Each row has a name. Each question is about the rows just above it.

Kuni: [-47 -46 -47  38]
beve: [ 55 -48  19 -87]
vete: [ 27  28 -28  20]
The entry that follows [27]:	[28]
The entry that follows [-48]:	[19]
Right after [19] comes	[-87]
[ 55 -48  19 -87] is in which row?	beve
The entry that follows [-28]:	[20]

diruv: [ 48  38  14 -10 -22 -52 -50 -52 -35   8  43  49  56  51  24  15  -2 -51
 -49 -58 -58 -26  -5  15  38  57  55  35  24  -5 -31 -31 -64 -54 -54  -6
  22  47  54  49  41  17  -5]
fanem: [ 36  47  68  65  85  88  78  81  83  70  57  38  23 -11 -20 -36 -54 -70
 -80 -88 -85 -19 -83 -63 -54 -53 -32  -1  15  25  50  57  70  82  92  84
  86  78  74  58  44  17  11]
zule: [ 29   8   0 -29 -30 -48 -62 -71 -89 -87 -83 -50 -56 -43 -41 -18 -10   3
  23  39 -88  86  73  83  76 -56  76  58  44  37  20   8 -20 -38 -37 -58
 -55 -81 -83 -83 -73 -36 -68]
The entry that follows [-51]:	[-49]
The entry that follows [-89]:	[-87]
What comes right after [-38] in the named rows?	[-37]
Right after [-55] comes	[-81]
What comes right after [35] in the named rows?	[24]
What comes right after [-18] in the named rows?	[-10]
The entry that follows [56]:	[51]

nim: [-10  21 -26 -35  -3  -4  33  23 -48 -42]
Pugug: [-42  55  27  70 -31  28  -6  26  35  36]
fut: [-42  55  27  70 -31 -47 -15 -43  42  60]
Right after [-26] comes	[-35]
Right after [33] comes	[23]
Right after [-47] comes	[-15]
What comes right after [42] in the named rows?	[60]
Right after [-3] comes	[-4]
What comes right after [23] in the named rows?	[-48]

gived: [ -3   1 -27  -6 -16  -8  16 -11   1  -1   4   4   7  42  -7 -35  -4  15
  -3 -28   9  -2 -23 -24  28  -5 -15   7 -11 -55   0  10  13   4 -37   9
  18   8  36  10  -2   0   5 -11   3  10  -5 -33   3  29 -12  10   4 -11
  11  -3   8]
vobuk: [-11   3  14  -4   3   4   6  -1  17 -10  28  -1   3  28  17 -43  11   1
  11 -18   0   4  51  10  23  29   4  18  16 -19   4  -5   2   4 -42  -4
 -15  -1 -15   6   6   1 -39  12  -1 -10 -12  -9   3   2   1   0 -13 -21
  -1  83   3]
Sudo: [ -2  -6 -16   9   2  -2  -6   3  -6 -22  16  -8 -21  15  -8   5   8  32
 -17  -8   0 -22  21  17  45 -11   4  -6  -5  27   2   5   3   5 -30  -1
  28   1  -4  -5 -18   6  23   0  -1 -11  23  58 -13   3  -3 -12   7   9
  -2 -54  -9]
kagat: [  9   6   4   8 -10   0 -15 -38 -22  37 -20   2   6 -35   7   7   4 -25
  29  18  -2   2  14  70  -6 -18   6  -5  11  -8  -2   2 -19  -4   7   5
  -8  -5  15   6  25   9   4  -6   2  -2 -17 -32   1   1  12  18 -11  13
   6  13  -1]
kupid: [ -9  -7  -6  -5  -2  -5  -2  -3  16  63  10  17  27 -48 -24  33  13   0
  44 -21 -18  12 -24   0  39  -1   4 -37 -24 -18   8 -16  -4   5   3  -1
 -12  -9  20   5  13  -4   1   2   1   5  -5  27  -7   2  -4 -10  -9 -15
   6  14   8]
Whose row is [-11   3  14  -4   3   4   6  -1  17 -10  28  -1   3  28  17 -43  11   1
  11 -18   0   4  51  10  23  29   4  18  16 -19   4  -5   2   4 -42  -4
 -15  -1 -15   6   6   1 -39  12  -1 -10 -12  -9   3   2   1   0 -13 -21
  -1  83   3]?	vobuk
What comes right after [-42] in the named rows?	[-4]

fega: [ -1   3  -1   3   3   3  -6   5   4   0   4  -3  -2  -3   4   1  -9  -8
  -1   0  10   4  -4   4  -4  -3   6  -5  -1   0   1  -5 -14  -5   5   2
   4  -2   0  -8   3   2   6 -14]
ful: [ 28 -25 -21  16  23 -10 -23 -68  12   5 -52  30  12  45  -6   8  30  33
  -7  28   9  11 -26 -29  -9  23 -17  11  27 -76  -4  17  32  -7  -6  11
   3   1 -15  46  -5 -23  32  -2]
tuvi: [ 17   6  27  66  44  -8  11 -19  13  -3  19  -9  -2 -19 -23  12 -35 -30
  25  24  23  15  13  35  17  23  15  -3 -35 -36 -14  -4 -39  33   7  29
  12  58 -15 -55  -3 -27  50 -56]
Sizo: [  2   8   0  13  13  12 -30  38   9   1  20 -19  -7 -27  20   1 -43 -41
  -8   4  44  17 -13  25 -16  -6 -24 -18  -9   9  10  -5 -58 -26  20   9
  24 -14   9 -40  11   5  18 -65]
Which row holds [ 17   6  27  66  44  -8  11 -19  13  -3  19  -9  -2 -19 -23  12 -35 -30
  25  24  23  15  13  35  17  23  15  -3 -35 -36 -14  -4 -39  33   7  29
  12  58 -15 -55  -3 -27  50 -56]?	tuvi
Where do [ 28 -25 -21  16  23 -10 -23 -68  12   5 -52  30  12  45  -6   8  30  33
  -7  28   9  11 -26 -29  -9  23 -17  11  27 -76  -4  17  32  -7  -6  11
   3   1 -15  46  -5 -23  32  -2] appear?	ful
The entry that follows [7]:	[29]

kirut: [ 46 -51  40 -67 -34 -41  63  68  11  35 -57]
Vefu: [ 34  14 -24 -51  12  -9  69   7 -25 -71  33]
mik: [-34  56 -33 -21 -82  35  13 -11  63  24 -85]
What comes right after [34] in the named rows?	[14]
Right after [14] comes	[-24]

noto: [-14 -13  -8  18  -8  13 -24  25  30]
Lizet: [-14  19  19  20  31  13  29  25  32]
gem: [ 17  19 -23  18  21  23 -72  49   2]
Right after [21] comes	[23]
What comes right after [-72] in the named rows?	[49]
The entry that follows [31]:	[13]
Where do [ 17  19 -23  18  21  23 -72  49   2] appear?	gem
Right after [-23] comes	[18]
What comes right after [20] in the named rows?	[31]
Right after [-24] comes	[25]

bifi: [ 48  65 -49 -23 -56  22  -7]
zisu: [ 60  60  -5  82  40  66 -55]
nufib: [-61 -75 -57 -19 -40 -61  37]
Right after [82] comes	[40]
What comes right after [-19] in the named rows?	[-40]

moda: [-9 14  1 18  5 -4 -5]
zuk: [-63  12 -40 -19  88 -30   9]
deg: [  5  -1  17   6 -24   2  -7]
Merog: [ 38  -7 -62  15  25  21  45]
timir: [ 33  -3  12  -5 -21  11 -23]
Zas: [ -5  30 -10  63  -7  28  12]
Dides: [ 15  12   4   3  -2   4 -26]
Lovi: [ 29   9 -11 -21  20   9 -33]
The entry that follows [-3]:	[12]
What comes right after [-24] in the named rows?	[2]
The entry that follows [29]:	[9]

murok: [  2 -20 -20  44]
voke: [ 17 -50 -25 -47]
fisom: [ 17  56 -25 -47]
fusu: [-52 -20 -20  44]
duzit: [ 17 -50 -25  22]
Whose row is [ 17  56 -25 -47]?	fisom
Which row holds [-52 -20 -20  44]?	fusu

pogi: [ 16   8  -7  28  17  13  16 -26 -33   7 -13  31  23 -33 -29  14]
Bifo: [-14 -27   2  -4 -12  -5 -10  45  26  -4  13 -60  -2  -3  19  -2]
Nuf: [ -9  56   1 -57 -10  -4  -8 -24  14  -2   6  50 -24  91  10  -3]
Sug: [-20 -10  -2 -15 -26 -11 -17  33  25   9   7 -38 -14  19  28 -13]
Right after [-8] comes	[-24]
Right after [10] comes	[-3]

fava: [-34 -85 -54  -1  -1 -11 -93  83]
kemi: [-34 -85 -54  -2  -1 -14 -93  83]
topev: [ 68 -29  50 -85  34  71  71 -44]
Vovar: [ 25  58 -65 -86  38  37 -70 -57]
sarof: [-43 -34  76  19 -14 -31 -53  -2]
Right after [-86] comes	[38]
The entry that follows [19]:	[-14]
What comes right after [-11] in the named rows?	[-93]
The entry that follows [37]:	[-70]
The entry that follows [-43]:	[-34]
The entry that follows [-65]:	[-86]
Right after [76] comes	[19]

Vila: [ -6   2  13  -7   1  -7  -9 -10   6  14  16   9  26   3  -5  22  12  14
   6  24  -1   3  43  47 -19  25   5  15  14   2 -21  24   5 -27   2 -21
  13 -17 -13  -2 -16   8 -28  17 -14   6 -14 -29  17 -19   7 -32   5 -16
   0  -1 -31  13  -1 -24 -15]
Zuv: [  9  35  -5  21   9  21  -1   1 -19  27   0   1  14  -1  -4   0   6   6
  35  26 -28   5  32  64 -42   2   2   5   5  13  -1  13   9   6 -15 -27
  -1 -18 -61  21 -13 -14 -73 -39   1  12   4 -60   8  21 -39 -20 -28  -7
  39 -17 -21  -6  -3 -19 -39]
buse: [  0 -31  -6 -18   8 -16 -29   0   3   3   0  -4   5  -2  -2  12   6   6
 -23  -2   3  13   5   2   6  32   9   9  24  -3   2  10   7 -33  -8  36
  21  -2  45 -18  12  22  69  19  26 -30  15  37  34  -4  11  17   7  44
 -37  59 -11  23   7   1  16]
tiso: [  0 -31  -6 -18   8 -16 -29   0   3   3   0  -4   5  -2  -2  12   6   6
 -23  -2   3  13   5   2   6  32   9   9  24  -3   2 -11   7  -7   5 -19
  15  15   2  10  14  21   1   9 -10   0  -5  15  15 -17   3  -7  18  -4
 -22  13  -4   1   5   4  15]
Furi: [-20 -16 -15 -16  25 -17 -32   2  -5  -8 -13 -40 -19  16  53 -18 -14 -11
 -44  -5  13  14 -54 -28  16  -1  18  17  24 -15  59 -50  -2  10  19  -8
  -9  34 -11  11  23  24   9  13 -16  -6  12  39 -25  12   4  36  13 -12
 -20  10  18 -59  -8  11  26]
fir: [-13   1  -6 -10  30 -32  -3  -5   8 -20   0 -37  -6  14  41 -16  -8   5
 -38 -10  21  16 -31   1  28 -21 -13  17   2 -13  28 -25  -1 -39  10  19
   4   6  22 -21   0  35  49  40  -2 -13  -7  25  -2  -4  40  23  20  10
 -33  19 -19 -25 -14   1   6]
Vov: [-19  31  12   8  23 -24  33 -15  12  -5  17 -22  13   8  19  -6  -6  16
  -3   2  24   5  13  43   9 -45 -21   6 -18  -9   3   6  -6 -69   7  23
  14 -20  22 -36 -29  22  36  42  12  -2 -18 -12  11  -1  52   4  10  11
 -10   8 -55  -9 -28 -15 -28]
zuko: [ -1 -45  -4 -21   1  -5 -13 -12  -8  -4  10 -13 -20  14  -9  -2   0   0
 -12  15   7  11 -19 -50  40  26 -10  -9  10  -4   9   1   5  11  18 -13
  -9   6  10  28   7  12  30  -6 -34 -12  20  42  -8 -17   2  11  19 -10
 -12  34  29   9   0  31  27]
vereb: [-32   3  -1  -3  16  -9 -24  -8  -8   2 -16 -28   1  22  53  -9 -12 -12
 -24  10  -1  16 -31   0 -15  -6  17  12  10 -14  45 -30 -11   6   7  -4
 -10   9 -32  10   5   1 -23  10 -20   3   1  10 -13  21   4  17   5 -16
   4 -21  -3 -53 -12   0  -9]
What comes right after [52] in the named rows?	[4]
Where do [  0 -31  -6 -18   8 -16 -29   0   3   3   0  -4   5  -2  -2  12   6   6
 -23  -2   3  13   5   2   6  32   9   9  24  -3   2 -11   7  -7   5 -19
  15  15   2  10  14  21   1   9 -10   0  -5  15  15 -17   3  -7  18  -4
 -22  13  -4   1   5   4  15] appear?	tiso

beso: [ 59 -31 -43 -28 -86]
natet: [ 67 -39 -38  -7 -87]
nosik: [ 12   3 -66 -39 -45]
Sev: [-30 -59 -41  18 -69]
Merib: [ 57 -28 -46 -29 -89]
fimo: [ 55 -33 -38 -25 -82]
gek: [ -7  31 -61 -64 -57]
Tur: [ -9 -60 -38 -46 -33]
Lik: [ -3  27 -58 -77 -45]
Peb: [ 85 -56 -41  12 -74]
gal: [ 59 -29 -40 -23 -89]
The entry that follows [-56]:	[-41]
What comes right after [-25] in the named rows?	[-82]
The entry that follows [-61]:	[-64]
Right after [85] comes	[-56]
[ 59 -29 -40 -23 -89] is in which row?	gal

